Each row has a hidden stage along a path, written after it and counted from one end. A new block has a new path.
[ 278  193  299  110  168   56   66  446  120  -63  261  317  -76   79
  176  -26  163 -204   98 -514  -45  363  227   21  150   58  227 -134
  -83 -144  118 -127  -64  103   69  382 -206  153  223  637  -13   43
 -120   20  182  173   -5   64  -25    8  307   17  -78]
17
[  81  -94  405 -298 -392 -206  501  111   40 -134   59   94 -283  -12
 -276  -60 -456 -174   67 -194 -160 -160  106  296  218 -134  -95 -193
  118  145  441  305  -23  -60  117  -78   -9 -275  -38  243   24 -172
 -259   30 -269   66  342  105 -140  291  284  129   56]
20
[ -16  -82   -5  131  253  193 -143  -50 -183   15  127   47  -39   39
   47  -49   99   37 -272  -52  212  185  -72 -133  178    7  -25  181
   47 -136   32 -237   63  232  118 -143   95  148   54   23   95   52
   51 -187  -26 -112   58   81   19   25   89  218  118]
5
[-161 -154   44   52  171 -130  -82  192   36 -298   94  118 -215   47
  -10   17 -145  -60  -78  -92  107  141   46  -77   -6  142  -54   36
  139 -161  -53  -48  106   96 -267   76  -55  -36   71  -76 -128  204
 -152   -1  -66  -98  199   31   19   45  204  -61  -51]
11
[ 153  171  221  121   -6  125   -6  241  -97  -76  116  100 -170    1
 -144  141  -62  128   38   95   97 -182  -50  -33   64 -102  -48  -36
  103   75   63   43 -174   50 -108 -139  -38 -189  -33   31 -111   54
  -61  -59  -54    3  156    8 -193   49  224  261 -135]
11
[ -63  -35   39  190   -5  105   96  283  125 -238  -18   84  -93  -78
   49   21  -31 -149 -151 -278  -35  193  165  -11 -179  139    5  -41
   41 -108  151 -179 -185   88 -271  160  123   28   64  408  -32  196
  -83  119  249   77  213   81 -115   35  182 -208  -89]
22
[-120   24  -72  -45   63    6  138   58   91 -173   18   30  -62  -98
   -8  -79  137 -114 -152 -214  147  206   89   55 -104  -69   55  127
  -45  -87   45   33  -49  189  -93  251   23 -158   39   80  131  120
 -154   76 -126    7  179   25   90   95  194    7  -44]
29
[-214  263 -127 -126  111   34  -81  -32   42  -35   49   49  104  -41
  -15   92  105  123   68  -26  154 -128 -122  150 -100  -54 -219  135
 -106 -165 -102  -51   35  -33   37 -102  -47 -109  -48   73    9  119
  207  -62   36   95 -170   67  -51  -99  123  216   27]
9
[  89  -75  330 -240 -295 -204  500  -46  175 -300   28   46 -303 -132
  -32  -87 -161 -211   33 -296 -110   42   42  165   31  183  -78 -138
   17   63  383  227    2   82  -89  183   55 -130   -1  307  203  -45
 -321  171  -77   17  252  104   58  300  211   48   -2]
4
[ -21 -479   56  345  176   23   88 -212  -42 -315   24  -52 -117  148
   48   82   41   16 -471  -84   13  289  139 -417 -143  436 -432  255
  278 -179   92 -147   68   89 -316 -213  395  369  145   94  303   42
  -41  127  374 -191  281  -57  370  119  -72 -273  265]
17
[-306 -241   98 -289  125 -263  305   20   96 -440  187   27 -113  199
  157  -91  -28 -194 -363  -90   23   40   55 -111  -49   70 -235  210
  195 -270 -140  160  162  -25  169  157  155  147  117  -95  115  140
  -81  128 -250  -43  235   70  -14   59  242   67  215]
12
[  55  287  -90  329  265  244 -227  142   44  121   35  166  161 -121
  -64   98  282   74   95 -452   72  163  194  126  -43 -208  174 -115
  -10 -164  -43  -63  -70 -122   75  -50 -114 -144 -108  231   93   91
  -31 -189  315  113 -208 -124   83 -139  186  -79  -42]
14
[ -68 -132   -9   50   18 -114  287  251  -68 -297  -83   47  -88  151
   54 -166    0 -189 -291 -438  -46  215   57   -6  122 -230  137 -109
  121  -82 -200 -118  -48   41  -91   33 -197 -191  185  431  120  -80
 -208  184   11   69  334  -97   40 -104  518  -69  -84]
13
[-166  -99 -139  192 -210  -35  -18  114 -131  -66   77  103  -16 -280
  -87 -108   30   73    1  145  -68 -115   24  128 -115  -14  -58 -117
  -39  -75   47  -79   20  -40 -189 -194  -93 -218  -20  298 -300  180
   27  -26  -58 -106   81    5 -192  -40  231   -6 -202]
34
[-213 -350   37  -83   68  -71  153   44  -24 -322 -246  139  -94  -40
  -72   34 -206  -60 -329  -97   75  -71  268  -15   16   -4  -73  185
   74 -265   43   92  105  -30  169 -319   11 -254  116 -236  336 -228
 -405   42 -145  -92  361 -104  287    5  164 -293  247]
4
[  21  336 -131   29  -22  223 -158  297  -78  154 -167  189  189 -401
 -178   39   62  133  411  291   32 -314  139  189  251  -48  107 -143
  -79  195  434  -48 -200  169  -33   -2 -173 -510  -27 -118 -225  -88
 -258 -176 -261  -16  -24  -37   50   14 -133 -151 -181]
43
[ 147   -6  184   68 -112 -120  189 -174 -129   52 -101  236  -96 -259
 -188   62   20  133   77 -150  144 -148   72  -56  180  100 -148  211
  -98  -11  382   38  -23   48  100  -91  -74 -164 -109 -141  294  -79
  -76 -175 -153  -56  155 -103  135  -38   59  -58 -160]
1
[ -81  206  -91  140   77   32  -30   57  140  -46  268   37  168 -104
   33   13  330   24  189 -268   53  327   65  175  -58   32   29  -20
  -95   63  152  -59   43   56 -319  305  -69 -107  -85  248 -107  248
   42  -66    6  -38  -51  -73    5  105   39  -19  -29]
44
[-342 -135 -145  268  145   83  -20   41  -38 -221  127   -7   95  223
  144   -9  -10 -113 -224 -227  102  302   -1  -99    2   76 -125    7
   48 -269   54 -236  210  131 -209   12   83   50  149  159  -29  126
  173   42   27 -104   75  109 -112 -162  231 -180  101]
32
[ -67  214 -224  233  -37  102  -27   95 -242  204 -166   26  146 -207
 -136   21   93   79  207   85   52 -281  -22  -15   22  -22  -24  -62
  -73  303  221 -104 -250  213 -305  230   68 -188 -107  -33 -230   77
  167  -77    9  -20  103  -62 -153  -36   13    2 -395]
14
[  43  280  -97  -51   58   18  105   77   38 -104 -190  -12   60  128
   78   24  151   93    2  -62   42 -162 -231  -40  112  189 -166   17
  114  110  127 -205  -92  176 -169   91   -1  -65   14  284  154   84
   58   56   88  115  -35   20  -18 -111   15   60 -190]
19
[-123 -166  221  -85  156  -68   91  131   66 -190   53   55 -141  157
  100   34  -89 -181  -53 -312  -53  125  175  -41  -48  134  -64   74
  172 -239   68   88   86    0  267   67  161  140  101  134  -10   92
 -205  -24  193  119   73  -21   82   84  135  -61   20]
30
[ -32  111  230 -170   74  -98  141   36    8 -177  -52  227 -178  -58
  -42   70 -147  104  -82 -244  139 -411  -88   67  -35  170   46   79
  -64   56   84  177  -18   -1  143   72   56  -39 -164 -372  276   56
 -178 -108  -43  -45  149  -18 -118  117  153  279    4]
4
[-151  156  -98 -261  -52   30  200   86   65  -60 -290  -43   31   39
   13  -25  -56  -47  -36 -178   45 -101  -81  217   73  -63    0  101
  -35  120  139 -151 -131  163  -43   -5  -10 -228   10  224  174  -59
 -114  -14  -43   85  178  -19    6   63   65   41   -2]
6
[ -74   62 -169  -79   84  -63  -54   41  -10  -58  -31   98  -22  -77
   65  -98  242   56  -73  256  253 -134  -98  -37  -20  187  -48  252
  -68 -112   64  -38  116  308   -5  192   -4 -143   63  -43   28  155
  -46  -12 -339 -125  -14   84   79  -30    8  103  -91]
29
[ -25  -78 -101  348   45   94   98  -77 -236  -39  -16   33  -37 -165
 -239  -87 -131  103  -12  -89  132   79 -146  111  214   18   26 -105
   -7  358  439 -152   69  221 -556    7  132  -13 -149  109  -49   11
   69  -45  -15 -306  172   12 -184  173   33  186 -160]
22
[ -33  -87  -81  117  219   67 -198  230 -125  -88 -116  223  -15 -165
 -179   40 -106   61  -63  273    9 -157  245 -119  141  105 -221  -12
  212  -91   75  -96  -77  -39  -99 -169  112  -67  100 -193  -83   29
  -95  -85   -7  -21  157   30  153   -9  -68 -242  -30]
33
[ 159   51   84   21  379  232  -49  532  103 -188  210  -48  -38  384
  141 -100  139 -341 -118 -178  -95  567  293 -173  410  -57   63 -220
  528 -160   72 -103  -51  199  144  342   97   12  386  373  -94   90
 -291   70  -74  233  102  168  178   99  126 -189   72]
29
[-130  -37  282 -244 -102 -126   22  -10  180  -14  205   92  -98   35
   41   59 -177 -181  105  126    9 -104  126  143 -151  279 -292  143
  -21  -32  144   65    0   -5  -97  110  396  152  -55   24 -211  205
   30 -173  -63 -138  136  153   45  358 -120    1  401]
40
[ -14   79  269 -112  -48  124 -242  340  127  -76  298  106 -141 -177
 -124  123 -222 -137  261  176 -183    4  323  235  -68  -60  -87 -277
  173 -105  -11  159 -165 -194  -24 -157   89 -146  -57  106 -541  267
 -252 -199    2   73   71  143  -50  347  110  -23   99]
20
[ -76  -48  -17  184    0   21 -109  111 -139   67  -93  128   -4  -43
  -60  226  -88   69   33  274   10 -302  119 -197 -190  275 -333  164
  -28   52  191  -75 -157  119 -286   26  212  125   -4  -93 -201  111
  234  -71  172  -10  207   -2 -139    4 -104 -129 -226]
16
[ 130  283  177  -86 -169   47  -52  300   44  172   -7  191  -91 -165
 -163  151  -73  -76  316   67    4 -151  265  199 -106  -65  -12    5
 -182  139  105   93 -347   44 -190  164   -1 -262  -28   79 -245  101
  -89 -167  -55   99  241   20    2  252   78  -28 -154]
28
[-215  -12 -104  -72 -104  138  -74  401 -125   53  -81   19   72 -241
  -76  -67 -102  -96  185    5  -30  -99  224  134  155  -80  207 -124
    3  -21  307  -60 -115  260  269  109 -168 -503  122  -14 -349  -37
 -316  -48 -281  144  172   17  -35   25  126 -179 -156]
6
[-343 -181   -9   -9   -5 -168   11  247    5 -221  123   80  113  -52
   38  -13  125 -113  -60 -107 -105   88  316   81  -52 -337  -13   48
  202 -387 -271   88   59 -348  318 -205 -156 -329  -29   81 -284  201
 -198 -143 -207   77  137 -228  -37 -197  356 -310  -20]
44
[-177 -284  -15  -62  141   42 -260  212   12 -109  152  170 -142 -230
  -25    0 -101  -79 -165  271   76  131  247  -99  -79  161 -148  209
   59 -327  108 -139   17  207   68  -60   28   80  139  -16 -273  192
 -106  -83 -124    2  165  165   34  102  -15 -106   31]
16
[-220 -267   49  234   30    4 -225  205    2 -180  286  -15 -124   66
 -207   91 -249 -180  -44  -82   31  351  324   -3  -13 -182  -77 -188
  296 -234  -55  100  103  -46 -258  -98    7 -331    0 -139 -377  200
 -156  -85 -198  -70  299   45   39  107  313 -316  126]
17
[ -19  161  -89  -91   37   43  195  198   90 -119 -285    9   20 -101
  -14  -20   95  -51   82 -346   75   83   25  192   35  -90  219    4
  -91  158  199  -88 -127  274 -164  206 -184 -351   49  344  163 -136
 -311  149   54  129  152 -153  150   38  132  -33 -191]
12
[-136  -56   50 -237  102  -75   41  179   26 -160  -23   24 -103  -12
   77 -101  -18 -174   13   69   -3   67   88   32  181   -3  -56   94
  211 -136   15  -59  -11   66  144   44   64  -52   79   99 -171  168
 -234 -111 -220    8  115   38   62   87   68  -32  -45]
3
[-120  152  -58  -44  291  318 -425  451   41  140  108 -101   -3  -83
  -21  -97   22 -202  168  297   80   12   82   31  133  -57   79 -135
  449 -104  148 -151 -162  250  292  243  392 -100   -3  103 -645  363
 -122 -200  -69  169 -195  252  -92   96 -148   40    8]
41
[  66  215  295 -323 -120  -91  159   69  200  -97  152  262  -89 -127
  -44   35  -51    7  150  -25  105 -117  165  210  109  138 -113  195
 -176  -41  143   89  -97  -42   30   14  -71 -188   35 -130  173   22
 -269 -162 -386 -158  177   74  247  291   36   21  412]
7
[ 184  -69  301  -48 -151 -185  137 -228 -210  264  149   61 -130  -37
 -256  -34 -124    8  108  147  -44 -262  -20  -23  299   39 -349   22
  264  288  346  123  -51  -68   68  -40  380  133 -276 -110 -121  115
  188 -379 -173 -101  180   11  -92  257 -119  210  -17]
38
[  84  113  207 -161 -220 -228  151  258   42  -53  345  223  -96  -51
   11  -69  115 -108  138  222 -126 -186  191  126  -26   42 -208  -51
   -7 -131  -52  229   -6 -203   99  186   -3  -70   71  268 -272  238
   73  -34 -331   15   69  153 -167  115  241  127  -33]
0
[-306 -167  -20 -328   92 -197   55  328  212 -418  -84  169 -275  -86
    5  -80 -183 -243  -56  244  -99    4  345   60  -95  -78   20   46
  198 -215 -157  287  -49  -18 -129   15 -108 -237  188 -311 -149  147
 -656  -21 -372 -166  357  -47  233  238  151 -282  -37]
38
[  81  -10  457  139  164    9  -90   61 -175  -15  267  215 -160  -68
 -167  174 -198  -59  147 -171  192   65  118 -194  309  -75 -106   -4
  159 -108  244   50  -20   32  172   50   95  -23 -135 -347 -192  108
   14 -276 -144   63  151   33 -127  -33  197   36 -135]
33
[ 142  348   45 -330  -76  -30  -15   -5  284   29 -231   42 -261  -10
 -130   56   57  109  111   73  225  -92 -163  206  -79  -41 -112  291
    8  -34  -16  -42 -180  176 -140 -221 -139 -353  -21  231  240   91
 -271 -140  -70   42    1   -8  343  128   -2  154    0]
36
[ -96 -160  288  -53  116   24   55   13  -29 -232  105  242 -182 -119
   71   36 -236 -173 -189 -189  138  122   21  -36   76   15  -20   63
 -104 -250  159 -107   62  160   91  -85   17  168   -1   88   21  -18
  -56  -60    8  -15  159  157 -164   -6  272  108   26]
18
[ 114  228  173  239   44  135   81 -148 -121  104  -27  195  224   35
  186  154  206   73   31 -498   99  -57  -94 -137   95  250 -136   32
 -260  -91  270 -300  -16  115  148   25   26  145   -5  319  329 -131
  314  -66  407  168 -127  -18  -19 -297  124  -33  -27]
34
[-239   45 -282   27  173  144 -361  174  -50   55   75   52   81 -173
  -70    0   99   15  -34  550   60 -125  121   32 -111  -78 -201   63
  144 -120  -93  -69  -57   13 -122  -78  215  -44  -39  -91 -410  333
  145 -200 -164  -69   -5  123 -131   44  -95    2  -68]
34
[ -35  215  -28   63  148  131  139   39   71  -95 -133   50   35   35
   61   88  171   26  -68 -327  138   75  -60    5 -100  -18   42  149
 -119   65  121  -88 -148  209 -174  133    1  -40   15  164  280  -38
  -57   42  240   55   81 -107   51  -11   92   64  -91]
43
[ -60  155  -66  -60  -46  -66 -220 -177  -31  285   -8   92  -60 -161
 -222   94 -109   31  284  163   59 -192  -62  235  -44  -62 -301  -15
  -47  -21   93   43   56  -56 -123 -180   80  -43 -239  106 -220  149
  308 -315   72   18 -165  128  -94   54  -11  172 -145]
11
[ -22 -193   66   88   17 -224  238  -37  -28 -250 -124   -6 -117  102
  -89  -16  -44    6 -125 -273   31   19  -16   80  -76   59 -110   44
  109  115 -105    4   75  -77 -379  -75  124  -70  -43  297  138  -29
 -114  136  208 -124  251 -204  206  122  185   20   81]
13
[ 291  216  -32   -2  108   18  -87    8  123    2 -163  178  -13   58
  111   59  380  140 -190  -68  255   27  -60 -109  -27  324 -122  336
 -120 -115  -43 -287  -71  240 -124   39  -69  -52   90  279  470   59
  -15  -38   63   42   31    5  374  -66  -34  -54   69]
26
[  45  -24  -62 -118   36  -85  186   80  118 -153 -201   18 -112   36
   38 -107  142  -60 -151   92  166    4  -14    0  -10  247 -161  283
   67  -51  136 -134    9  243 -148  163  192  -57  161  351  221   32
 -109  163  -93  -56  116   75  261   77  -66  -29   93]
1
[  62 -111  328  227  199  -14  -94   44 -113 -175  304  433  -80 -441
   33  182  182  151 -147  -16  138 -237  236 -211 -341  254  -51  210
 -234 -210  -58  148  -67 -119  135   77  134  288 -163 -290   -6  193
   16  -76  184  -81  105  -92 -122   30  144  169  -53]
14
[  -8   28  113  -66  -84 -162  294  201  216 -391  -63  299 -206  -82
   29   36  -16  -84 -182    6   65  -52  222 -144 -167  228 -239  253
  -81 -265   10   32 -200   24 -265  126  -69  -72  235   16  277   79
 -216  189 -159  -78  329   96  194   -6  213 -293   50]
20
[  77  223   57 -210   69   78  169  397  130 -118 -189  236 -158 -261
  -42 -129   39 -194  -97 -108  169  -20  144   95   65 -260  214  106
  -55 -140   26  -86 -347  214  153  212 -119 -266  135  285  114  -39
 -322   94 -177  166  173  108   66  -40  277   35  -90]
14
[-100 -288  -71   80  143 -180  -64   30    9  -90 -142   68 -220   31
  -74   36  -91   -9 -115    6   28  -55   93 -158 -206  349 -227  183
  184 -115  102   23  101  138 -166   64  179  153   47    7    3  143
  -56   19  235  -24  121  -29  161   71  -64 -128 -149]
15
[  96 -267  156  -36 -251 -184  369    1   -6 -185 -106   92 -223  -37
 -231   32 -181  -52 -186   -4  -30   36  237    3    8  -21 -201  152
   33  136  214  131 -114   65 -363 -139  -25 -222   71   84  233 -178
 -266   91 -190 -133  592 -121  231  265  135 -175   48]
17
[  11    6  192 -153  -79   62  -48   18   34   52  -67  179   88  -41
   26  141 -143  -21   -1 -136   32 -134  129  144   34  283 -161   65
 -190  -37  269 -186   -1   79   99 -128  112  -45   -3  153  131 -115
   12 -130  109  101  139   77  116  112  -67 -128  299]
30
[-242  -99  -24  368  -60    8   53   25 -156  -71  229   37  -35  -61
  -88  -71 -116  -85  -15 -365   67  241  -37  132  -79  -99   17 -151
  -96  -27   84 -134   90   17 -362   77   79   -2  -78  320 -280  213
  254  -18  129 -116  113   76 -333    0  382  100 -128]
30
[-178  -67  191  -31   86   57   43  -50   33 -141  252   54 -179  -63
  -32   18 -120 -121 -159 -170  178  214  -13  -66  -52  -61 -161  159
   44 -237  122  -54  -28  145   60   15  170  118  -19   15  -48  188
   80  -71   -7   38  117  171 -135   55  203  168   57]
36
[-362 -201    3 -249   49 -139  109  191  117 -385   44   35 -142   92
   84  -77 -153 -221 -150    2   26  149   77   97  -67 -107  -55   71
   74 -302 -120   58  149   83    0  -68  -94 -186  212  133 -126   16
 -277  124 -186  -22  191   50   69   35  296  -53  111]
41
[ -45  -26   91 -303   61  -41  -55    4  149 -228   28   32 -239  -29
  104  -34   -6 -200 -191  180   -6  -42   21  104  -96  -21  -32  -73
  157 -143 -203  202   33   17   12  -62  145  -53  -94  -27   11  194
 -277 -118 -163  -62  131  133   18  247  157  150   59]
4
[-119 -229 -108  120   18  -32 -143 -199 -261  126   36 -117 -123    0
 -334  -71 -290   57  -87  -41  169   61 -197   72  194   35 -136  -78
  177  311  282 -134  157  275 -384  -36  235  -86 -217 -145 -158  115
  186 -194  -80 -134  251   77  -89  250  -21  213  -64]
32
[ -84  -79  -36 -392 -214 -140  354  146  116 -242  -16  103  -31 -175
 -127 -208  -77  -66 -179    7 -166  -21  162  302  221 -159   25  -79
   78  170  234  106  -49   -1  -33  -74 -206 -375   39   77  180 -104
 -419    4 -490  -54  423  -34   65  290  106  -49  137]
41
[ -63   77    2  -70  123  162 -124  240   70   44   80  -24   10   37
  116  -71  135  -33   -1  -94  -79   72   57  135  -19   57  100   21
  170  -29   52 -151  -81   65  197    1  139   83    6  354 -193  277
 -154 -206  142   72  -50  -15  -49  177  -38  116   12]
32
[ -93  -75   50 -275   38 -214  244   80   82 -272  142  153  -94  -65
  152 -181  165  -86 -117 -129  -35  101   79  110   37    9   94  120
  -65  -83  -71  109   97   53   82  130 -215  -11  105  137   99   68
 -328    8 -277 -123  170  -81  105  175  228  147   20]
12
[ 272  110  370 -279 -248  -95  214 -146  102  -19  -73  152 -193   11
   18   21 -141 -151  120  -22   27  -30    7   42  357  205  -99  -37
  -43  168  417   29  -64  272 -153   11  -43 -201  -14  -38  279 -138
 -337 -204 -366 -141  313   80  272  280    0 -112  120]
33
[-281   54   -8  -22  226  -23  -54  119  -49 -222  147    6 -141  136
   89   36  -51   19  -17   15   39   22 -255  -26 -160  -13 -221  100
   77 -149 -223 -115   14   18 -156  -77   56  263   61  265 -321  279
  212    3  324   66  -94   71 -282  -49  225  390 -247]
44
[  25   -9   41  -81   -9  -83   75   47  -55  -97  110    2  126   71
   48  -54  122   17   68  -79  -32   48    5  112  314   69   29 -117
   91  196  169  -31  159  109  -79   55 -126 -229  -27  107  -27  -28
 -190  -76 -298 -100  150 -125   99  144   54    8   80]
14
[  48  253  406 -151   14  119  -43  232   21  -92  226  244   28 -246
   76  278  133   93  154   31  132 -156  191   -1 -167  -29  -54  291
 -281 -103 -112  -18 -345  -22  161  -43  -87  -90  -24  -44 -165   98
 -117 -117  -14  119  171 -119    1   91  155  159   56]
14
[  99    8  133 -131  -88 -160  141  231   17  -93  -67  237 -209 -202
  -20  -88 -116  -71  103   53  -68 -267   15  214  -13  211   78 -121
 -104  203  199   59  -26   90 -216  209   29    7  -37  282 -115   40
 -153   19   -5  -79  165   56 -151  243   73  196 -175]
9
[-306   -6 -170   40  339   83 -169  270   12 -253  210   22 -123  -13
   23   -3   28  -91  -27  297  104  181   91  -67 -200  -21 -210  141
   98 -260 -237   -7  -14   75 -277  130  153  155  232   47 -393  303
   68  103   33  -70    0  178  -46   95  124  153  -75]
7
[   3  -47  -58  204   61  120 -316  323 -142  173 -166  171  -51 -120
  -66   -7 -136  -48   54  230 -211 -296  152   92   29    1   76 -304
  248   82   85  -95 -110  -90  -60 -211  182   24 -142  174 -403  186
  -61 -342  220  -27   54  -21 -267   46  -35 -106 -274]
37
[ -45 -277   55  107  273   67 -263  -10  -35 -243 -150  -49 -257   91
  -76  117 -114  -80 -198  263  299  312   51 -196   39  -10 -246  295
  289 -295 -182 -196   43  184 -302 -394  202 -107   95   11  -77   83
 -235  -70    2 -150  215    6  420   42   44 -184  110]
26
[ 117  -16  -86 -136  -63 -100  -46   81   46   60 -239  -13 -176  168
    6   14   79   68  -20  175   85  -95  -46 -148   40  340 -201  278
  117  -34  146 -130  -28  382  -68  -18 -111 -188  219  136  159   -5
 -194  -25  -93   29  145   -7  377   53 -104 -118  -78]
10
